[  6.1   2.9 -15.5 -14.9 -30.5   3.5  44.7  12.1  -7.6 -24.8  33.3 -44.1
  -2.0 -10.9 -23.0  -0.6   9.2  71.7  -1.7  -6.6  -2.5  -3.0   9.1 -12.6] => [40]
[ -2.2  18.9 -16.7 -12.8 -34.9 -29.6 -11.6  23.1   7.7 -34.4  54.9 -38.2
 -13.3 -11.3 -16.5 -14.7  17.0  41.4  -4.1  -5.6 -15.8  -9.7 -29.1 -34.7] => [40]
[-11.9   0.3  -8.5 -11.0 -15.7 -58.4  43.7   7.2   8.8 -21.3  30.6 -11.0
 -29.7  -0.2 -13.1   3.6 -22.2  -8.8   9.7  12.6   0.4  -6.7 -76.0  56.6] => [38]
[ -0.9   4.1   0.9   7.0  -9.7 -13.1   4.5  -3.2  11.3 -10.2  -3.8  20.5
  -7.8  -1.7   7.6  -2.3   9.1 -18.7  -8.1  -0.1   1.4 -11.4 -13.7   2.8] => [48]
[  1.6  -5.0 -14.4  -9.4 -10.3 -25.1   0.8 -13.5 -14.3 -13.5  62.6  36.2
  22.6  -1.1   6.0   5.8   7.1   0.9  15.0  -8.9  -1.7  -2.1  20.6   1.1] => [42]
[-14.8   2.6  -3.7  -3.6 -15.5   8.8  -2.8   5.9   2.4 -13.8 -52.4   4.0
 -21.7  -0.2  -2.2 -16.0 -15.5  24.5  -5.0   3.6   1.4  -1.4 -56.9  18.7] => [42]
[ -8.8   6.1  -2.9 -20.4 -23.4  14.1  21.8  -5.2   2.6 -20.7 -40.5  21.9
 -20.7  -5.8  -2.0 -11.8 -11.5   3.4  -0.3  -0.1  -2.5  -7.0 -63.2   2.9] => [42]
[  7.2   4.5  -3.8 -21.4  -9.0 -40.0  24.0   6.4   5.9  11.8  61.0  44.9
   8.0   7.2  -2.8 -25.4   1.5 -47.1  17.1  13.2  -8.1 -12.9  32.8 -10.3] => [42]
[ -9.3   1.2  -6.1 -20.3  -7.2 -48.3  11.0   6.6  19.4 -10.4  -3.4 -10.3
 -21.7   5.2  -3.5   0.2 -21.4 -46.9   5.9   3.8 -13.8 -17.7   1.4   5.7] => [38]
[  3.6   5.0 -11.7  21.2  -5.9 -11.0 -20.6  13.4   5.6 -20.7 -57.3 -20.6
 -16.8   6.4   5.3 -16.7   4.9  -4.0  -0.9 -11.8  11.1  -6.6 -22.7  30.9] => [42]
[ -0.9  -1.4 -19.2 -22.6 -11.1  -6.5  71.6  -2.7  11.0  49.2  41.5  23.9
  -0.6 -20.9 -11.6  -1.6  -0.8  34.8   0.0  -6.1  16.1  -8.4  68.4  17.2] => [42]
[ -7.2  -1.0 -18.0 -18.8 -27.0 -31.2  52.0  11.0   5.0 -16.0  21.5 -16.2
 -14.2 -11.5 -22.3   6.0 -19.7  45.9   5.6  22.9  10.4  -1.9 -52.0  55.3] => [38]
[-33.1   9.6 -14.6 -16.7 -27.8 -21.6 -24.0  13.8  15.8  26.4  42.8   6.8
  -1.4   0.8 -21.7 -27.0 -36.6  38.9 -10.6   0.1  -2.8  -3.4 -17.6 -18.1] => [38]
[-12.4  14.1 -12.7  26.2 -25.0 -18.9 -40.1   5.4  32.7 -31.1  65.5  26.8
 -13.0  -8.3 -13.5 -21.6 -11.4  -5.6   0.7  -2.2  -7.6  -7.4 -36.6 -18.5] => [40]
[  0.5   2.0 -13.2 -12.9 -13.8 -19.1 -30.8   8.4   3.0  -8.1  35.5 -12.9
  -5.2 -10.1 -20.6 -24.3  13.2  14.0  -0.2  12.9  -6.2   0.8 -43.8 -53.4] => [40]
[-20.2  20.8  -8.5 -18.0 -10.8 -26.9   2.0  25.2  11.3 -11.9  19.6  -1.2
 -21.1   3.2   1.0   5.8 -42.8  19.2  -6.3  -6.0 -12.0 -15.2   3.0   8.8] => [38]
[-13.7   9.2   4.3  -4.6 -22.1  17.1  13.8  -0.6   1.5 -14.7 -40.1  18.6
 -24.2  -2.5   2.0 -12.4  -5.9 -10.6  -3.0   3.1 -11.8  -3.6 -65.3   4.5] => [42]
[-20.5  14.6 -14.2 -23.2 -23.8 -38.9  -3.2  25.0   7.6   8.1  42.1 -15.5
  -3.8   5.2 -25.2 -10.3 -40.7  55.3  -4.6  -6.6  -1.3  -7.2 -12.6   5.0] => [38]
